Here is a tiny trained network, its code and every weight. The questions are about switching its units off for an input and a class, where a switched-off unit gives its printed mean instead of its output.

import numpy as np


def w(rows, s, z=0):
    codes = np.array(rows[::2]) - 128.0
    scale = np.full(codes.shape[1], s)
    scale[-1] = z or s
    return codes * scale


def norm(h):
    return h / np.sqrt((h * h).mean(-1, keepdims=True) + 1e-5)


def f(y):
    return y / 2 * (1 + np.tanh(0.7978845608 * (y + 0.044715 * y**3)))


def log_softmax(a):
    a = a - a.max(-1, keepdims=True)
    return a - np.log(np.exp(a).sum(-1, keepdims=True))


def net(x, mask):
    res = np.array(x, float).reshape(1, 5) / 4 @ E
    u = 0
    for l in range(3):
        y = f(norm(res) @ A[l][:, :-1].T + A[l][:, -1])
        res = res + np.where(mask[u : u + 16], y, B[l][:, -1]) @ B[l][:, :-1]
        u += 16
    return log_softmax(norm(res)[-1] @ U[:, :-1].T + U[:, -1])


A, B = {}, {}
E = w([
[33,60,134,118,120,196,238],'x0',
[195,174,189,104,78,253,115],'x1',
[81,120,66,116,1,144,90],'x2',
[201,76,33,106,145,160,136],'x3',
[123,128,126,127,134,130,122],'x4',
],0.0083)
A[0] = w([
[83,108,138,113,134,163,188,17],'0.n1',
[39,138,227,123,107,124,159,4],'0.n2',
[138,119,168,131,193,146,208,22],'0.n3',
[88,121,117,127,113,147,200,53],'0.n4',
[39,129,65,117,47,179,146,30],'0.n5',
[68,148,192,132,105,115,157,44],'0.n6',
[115,88,119,146,130,171,200,56],'0.n7',
[115,109,117,111,128,95,173,43],'0.n8',
[66,93,98,98,150,89,181,51],'0.n9',
[131,132,155,121,197,149,202,30],'0.n10',
[115,122,165,98,122,252,166,67],'0.n11',
[78,118,130,133,148,176,172,39],'0.n12',
[154,106,78,122,139,160,173,84],'0.n13',
[155,75,40,117,150,191,199,64],'0.n14',
[82,92,147,130,129,163,164,48],'0.n15',
[84,116,96,128,144,100,173,31],'0.n16',
],0.014,0.0038)
B[0] = w([
[136,175,140,75,96,61,145,186],'0.n1',
[78,160,56,119,186,184,63,209],'0.n2',
[149,39,194,115,147,128,96,194],'0.n3',
[136,165,134,101,95,39,131,186],'0.n4',
[148,2,201,103,162,127,103,244],'0.n5',
[105,137,61,108,189,169,99,180],'0.n6',
[135,157,117,75,102,85,158,199],'0.n7',
[94,120,130,159,98,148,170,145],'0.n8',
[158,145,131,197,110,155,193,201],'0.n9',
[142,28,167,113,139,122,105,189],'0.n10',
[124,143,138,216,95,161,230,255],'0.n11',
[139,176,140,81,90,94,137,181],'0.n12',
[129,141,73,119,163,175,114,179],'0.n13',
[65,162,55,109,200,157,57,237],'0.n14',
[141,181,137,87,84,69,126,182],'0.n15',
[130,140,139,170,110,149,189,168],'0.n16',
],0.026,0.0082)
A[1] = w([
[151,153,160,172,69,202,181,16],'1.n1',
[144,135,125,138,131,128,106,56],'1.n2',
[220,205,123,108,97,58,68,54],'1.n3',
[146,117,168,146,98,106,129,71],'1.n4',
[140,103,143,127,144,128,130,45],'1.n5',
[88,133,106,145,78,133,103,44],'1.n6',
[101,109,113,148,114,113,125,39],'1.n7',
[157,161,118,106,98,80,104,104],'1.n8',
[110,51,128,115,94,127,102,53],'1.n9',
[112,114,91,248,98,92,194,49],'1.n10',
[57,165,157,147,108,153,84,15],'1.n11',
[142,60,166,118,122,115,93,42],'1.n12',
[92,103,118,192,121,92,140,2],'1.n13',
[94,88,110,121,57,147,92,99],'1.n14',
[148,45,165,120,122,115,91,30],'1.n15',
[151,101,146,141,100,110,135,36],'1.n16',
],0.015,0.0025)
B[1] = w([
[164,149,117,254,137,84,151,234],'1.n1',
[131,126,121,105,113,120,132,129],'1.n2',
[86,161,118,65,87,63,173,254],'1.n3',
[156,124,74,78,192,144,166,159],'1.n4',
[129,110,142,133,83,143,109,142],'1.n5',
[162,120,139,129,148,116,94,125],'1.n6',
[172,147,145,122,129,153,124,117],'1.n7',
[95,111,128,92,133,140,195,187],'1.n8',
[150,116,169,120,192,101,139,183],'1.n9',
[160,157,135,238,132,156,172,229],'1.n10',
[138,113,96,126,165,126,115,145],'1.n11',
[114,52,157,106,118,153,140,205],'1.n12',
[211,176,133,149,82,164,96,143],'1.n13',
[156,113,131,147,203,75,131,146],'1.n14',
[93,61,194,98,145,145,149,223],'1.n15',
[72,159,157,116,168,119,117,146],'1.n16',
],0.021,0.0057)
A[2] = w([
[163,173,147,206,104,118,138,36],'2.n1',
[132,130,138,133,118,146,114,72],'2.n2',
[91,166,101,148,162,132,44,90],'2.n3',
[137,203,6,98,172,187,21,54],'2.n4',
[109,150,165,120,103,149,100,118],'2.n5',
[146,99,156,130,132,128,104,77],'2.n6',
[128,147,146,87,128,170,114,135],'2.n7',
[109,129,120,149,124,100,125,80],'2.n8',
[143,85,107,155,153,63,136,149],'2.n9',
[159,152,140,121,114,156,121,66],'2.n10',
[225,178,141,202,92,144,137,91],'2.n11',
[187,69,215,122,136,107,62,111],'2.n12',
[135,141,155,57,43,105,137,6],'2.n13',
[112,151,156,185,56,159,119,64],'2.n14',
[123,137,157,124,116,131,121,70],'2.n15',
[180,75,215,113,122,131,85,7],'2.n16',
],0.014,0.0022)
B[2] = w([
[125,144,110,158,109,189,155,209],'2.n1',
[147,134,119,117,143,118,140,115],'2.n2',
[139,135,51,99,120,141,124,175],'2.n3',
[90,160,78,139,171,123,4,255],'2.n4',
[141,84,43,120,148,134,163,115],'2.n5',
[126,116,145,113,125,134,128,145],'2.n6',
[148,108,85,175,155,66,118,142],'2.n7',
[136,126,118,103,109,184,135,128],'2.n8',
[148,143,167,134,69,193,89,173],'2.n9',
[136,124,126,154,157,69,124,115],'2.n10',
[140,175,160,183,158,125,173,233],'2.n11',
[193,111,175,99,119,140,84,213],'2.n12',
[123,136,99,137,53,91,113,218],'2.n13',
[135,133,123,151,132,133,156,162],'2.n14',
[141,104,84,120,143,125,146,119],'2.n15',
[162,62,128,111,135,130,112,198],'2.n16',
],0.028,0.0073)
U = w([
[104,167,127,51,42,34,174,102],'0',
[183,13,227,90,156,152,104,193],'1',
[84,169,43,133,203,160,36,239],'2',
[171,188,163,249,121,168,207,3],'3',
],0.011,0.00035)

Each question gives the input, the list of numbers given to net, and the class t.
The units are the neurons (one row each of A and B). Each row of codes is followed by its name. A weight is (code - 128) times the scale printed after its matrix; where a second scale follows, it is the last column's (A, B and U).
mask holds one flag per neuron, layer by layer. A switched-off neuron (its flag False) gives its mean, the last column of its row in B, instead of its output. The means were averaged over made-up inputs and are rounded, as every weight is.
A unit's drop is (log p(t) with every unit on - log p(t) with that unit switched off) / (log p(t) with every unit on - log p(t) with every unit switched off).
The circuit of an input: a set's keep is (log p(t) with only the set's units on - log p(t) with every unit switched off) / (log p(t) with every unit on - log p(t) with every unit switched off). Starting from the 12 units with the biggest drops (on a tie, the unit counted first), units are removed one at a time, each time the one whose removal leaves the highest keep (on an exact tie, the one counted first), for as long as the keep stays at least 0.8.
units of the circuit, in order: the units of the circuit, biggest drop first
unit that matters most: the unit with the biggest drop
k most important neurons: the k neurons with the biggest drops, biggest first
k most important neurons of layer l: the k neurons of layer l with the biggest drops, biggest first
drop when u is switched off: that unit's drop, to one decimal
input [4,5,7,2,-8], class 1: most important neuron -> 0.n5
input [-5,1,-6,-5,7], class 1: 4 most important neurons -> 0.n11, 0.n14, 0.n15, 0.n1
input [2,6,-3,6,-5], class 2: 4 most important neurons -> 0.n14, 0.n13, 0.n9, 0.n16
input [5,-5,5,-4,-4], class 0: 2 most important neurons -> 0.n11, 0.n3
input [-8,6,-3,-2,-8], class 0: 2 most important neurons -> 0.n11, 0.n5
input [5,-1,-6,-7,-3], class 2: 3 most important neurons -> 0.n2, 0.n6, 0.n5
input [-5,5,0,1,-7], class 0: 3 most important neurons of layer 0 -> 0.n11, 0.n5, 0.n9
input [-6,-8,7,-4,5], class 3: 3 most important neurons of layer 0 -> 0.n5, 0.n3, 0.n10
input [3,-6,1,-5,1], class 3: 4 most important neurons -> 0.n9, 0.n16, 0.n14, 1.n10
input [-5,6,-4,-6,0], class 2: 3 most important neurons of layer 0 -> 0.n5, 0.n11, 0.n9
input [1,6,-7,3,-2], class 1: 2 most important neurons of layer 0 -> 0.n3, 0.n10
input [-1,-6,2,5,-7], class 3: 4 most important neurons -> 0.n9, 0.n2, 1.n10, 0.n16
input [-4,-5,4,4,-8], class 3: 4 most important neurons -> 0.n5, 0.n14, 0.n2, 0.n3
input [5,8,-7,8,8], class 2: unit that matters most -> 0.n14
input [6,-7,1,2,-2], class 3: 3 most important neurons -> 0.n9, 0.n16, 0.n8
input [-8,-8,-8,1,5], class 0: 4 most important neurons -> 0.n11, 0.n5, 0.n9, 0.n14
input [-5,-7,-7,-4,1], class 1: 2 most important neurons -> 0.n11, 0.n9
input [0,-5,1,-4,-3], class 3: 2 most important neurons -> 0.n9, 0.n14
input [6,3,6,-7,-7], class 2: 2 most important neurons of layer 1 -> 1.n3, 1.n15
input [1,-7,3,5,8], class 3: units of the circuit, in order -> 0.n9
input [5,-4,-2,-4,6], class 0: 2 most important neurons -> 0.n11, 0.n14
input [-7,5,-2,-3,-8], class 0: 2 most important neurons -> 0.n11, 0.n5
input [7,-4,8,0,8], class 1: 2 most important neurons of layer 0 -> 0.n5, 0.n11
input [5,6,2,8,-7], class 2: drop when 0.n14 is switched off -> 4.2
input [3,-5,3,-2,2], class 3: drop when 0.n9 is switched off -> 4.4
input [-7,-5,0,-3,-3], class 0: drop when 0.n11 is switched off -> 1.4
input [0,-1,-2,-3,-8], class 2: unit that matters most -> 0.n2
input [4,0,5,2,4], class 1: drop when 0.n5 is switched off -> 2.3
input [-4,-4,8,-8,8], class 1: 2 most important neurons of layer 0 -> 0.n14, 0.n5
